Below is a small trained network, with its code and all its weights. Each question gives an input and a class and asks what happens when units are switched off, that is, made to give their printed mean instead of their output.

import numpy as np


def w(rows, s, z=0):
    codes = np.array(rows[::2]) - 128.0
    scale = np.full(codes.shape[1], s)
    scale[-1] = z or s
    return codes * scale


def f(y):
    return y / 2 * (1 + np.tanh(0.7978845608 * (y + 0.044715 * y**3)))


def log_softmax(a):
    a = a - a.max(-1, keepdims=True)
    return a - np.log(np.exp(a).sum(-1, keepdims=True))


def net(x, mask):
    res = np.array(x, float).reshape(1, 5) / 4 @ E
    y = f(res @ A[0][:, :-1].T + A[0][:, -1])
    res = res + np.where(mask, y, B[0][:, -1]) @ B[0][:, :-1]
    return log_softmax(res[-1] @ U[:, :-1].T + U[:, -1])


A, B = {}, {}
E = w([
[122,145,126,92,140],'x0',
[147,106,230,125,193],'x1',
[54,91,90,106,144],'x2',
[112,88,188,79,6],'x3',
[183,94,131,100,126],'x4',
],0.013)
A[0] = w([
[141,156,192,114,107,3],'neuron 1',
[148,119,16,156,253,150],'neuron 2',
[119,98,69,155,165,31],'neuron 3',
[153,150,188,171,242,131],'neuron 4',
[61,38,253,120,211,55],'neuron 5',
[196,234,149,140,74,160],'neuron 6',
[187,189,125,154,171,131],'neuron 7',
[80,81,120,104,95,86],'neuron 8',
[93,73,90,109,105,81],'neuron 9',
],0.015,0.0077)
B[0] = w([
[136,146,117,166,192,148],'neuron 1',
[204,224,174,164,71,254],'neuron 2',
[141,141,123,50,93,157],'neuron 3',
[39,9,83,107,178,227],'neuron 4',
[197,247,130,150,81,215],'neuron 5',
[171,232,131,143,96,188],'neuron 6',
[90,83,124,122,186,184],'neuron 7',
[116,90,78,83,127,160],'neuron 8',
[64,105,145,127,135,157],'neuron 9',
],0.016,0.02)
U = w([
[192,192,114,204,122,239],'0',
[160,182,137,108,9,162],'1',
[38,2,73,95,194,7],'2',
],0.009,0.002)

Each question gives the input, the list of numbers given to net, and the class t.
The units are the neurons (one row each of A and B). Each row of codes is followed by its name. A weight is (code - 128) times the scale printed after its matrix; where a second scale follows, it is the last column's (A, B and U).
mask holds one flag per neuron, in row order. A switched-off neuron (its flag False) gives its mean, the last column of its row in B, instead of its output. The means were averaged over made-up inputs and are rounded, as every weight is.
A unit's drop is (log p(t) with every unit on - log p(t) with that unit switched off) / (log p(t) with every unit on - log p(t) with every unit switched off).
The circuit of an input: a set's keep is (log p(t) with only the set's units on - log p(t) with every unit switched off) / (log p(t) with every unit on - log p(t) with every unit switched off). Starting from all 9 units, units are removed one at a time, each time the one whose removal leaves the highest keep (on an exact tie, the one counted first), for as long as the keep stays at least 0.8.
circuit, biggest first: the units of the circuit, biggest drop first
top k neurons: the k neurons with the biggest drops, biggest first
drop when u is switched off: that unit's drop, to one decimal
input [-7,-3,3,-7,-3], class 1: top 3 neurons -> (neuron 2; neuron 3; neuron 1)
input [1,2,-6,-8,6], class 2: top 2 neurons -> (neuron 4; neuron 7)
input [1,0,4,-4,-3], class 1: top neuron -> (neuron 2)
input [5,-4,1,-4,1], class 1: top 4 neurons -> (neuron 3; neuron 1; neuron 2; neuron 4)
input [2,8,-1,4,-4], class 0: top 2 neurons -> (neuron 5; neuron 1)
input [7,0,6,-5,-4], class 1: top 4 neurons -> (neuron 2; neuron 3; neuron 1; neuron 7)
input [-6,2,-6,5,8], class 0: top 2 neurons -> (neuron 1; neuron 3)
input [3,4,0,-5,0], class 2: top 3 neurons -> (neuron 4; neuron 6; neuron 7)
input [8,2,-6,5,3], class 0: top 2 neurons -> (neuron 1; neuron 3)
input [8,-8,1,8,-8], class 2: top 4 neurons -> (neuron 2; neuron 5; neuron 8; neuron 9)
input [4,-5,1,-7,-2], class 1: top 3 neurons -> (neuron 3; neuron 2; neuron 1)
input [-7,8,-3,6,-8], class 0: drop when neuron 5 is switched off -> 0.0
input [6,5,-6,8,-3], class 0: drop when neuron 1 is switched off -> 0.8
input [-3,-4,6,-3,-8], class 1: circuit, biggest first -> (neuron 3)
input [3,5,-8,4,6], class 0: drop when neuron 1 is switched off -> 0.3
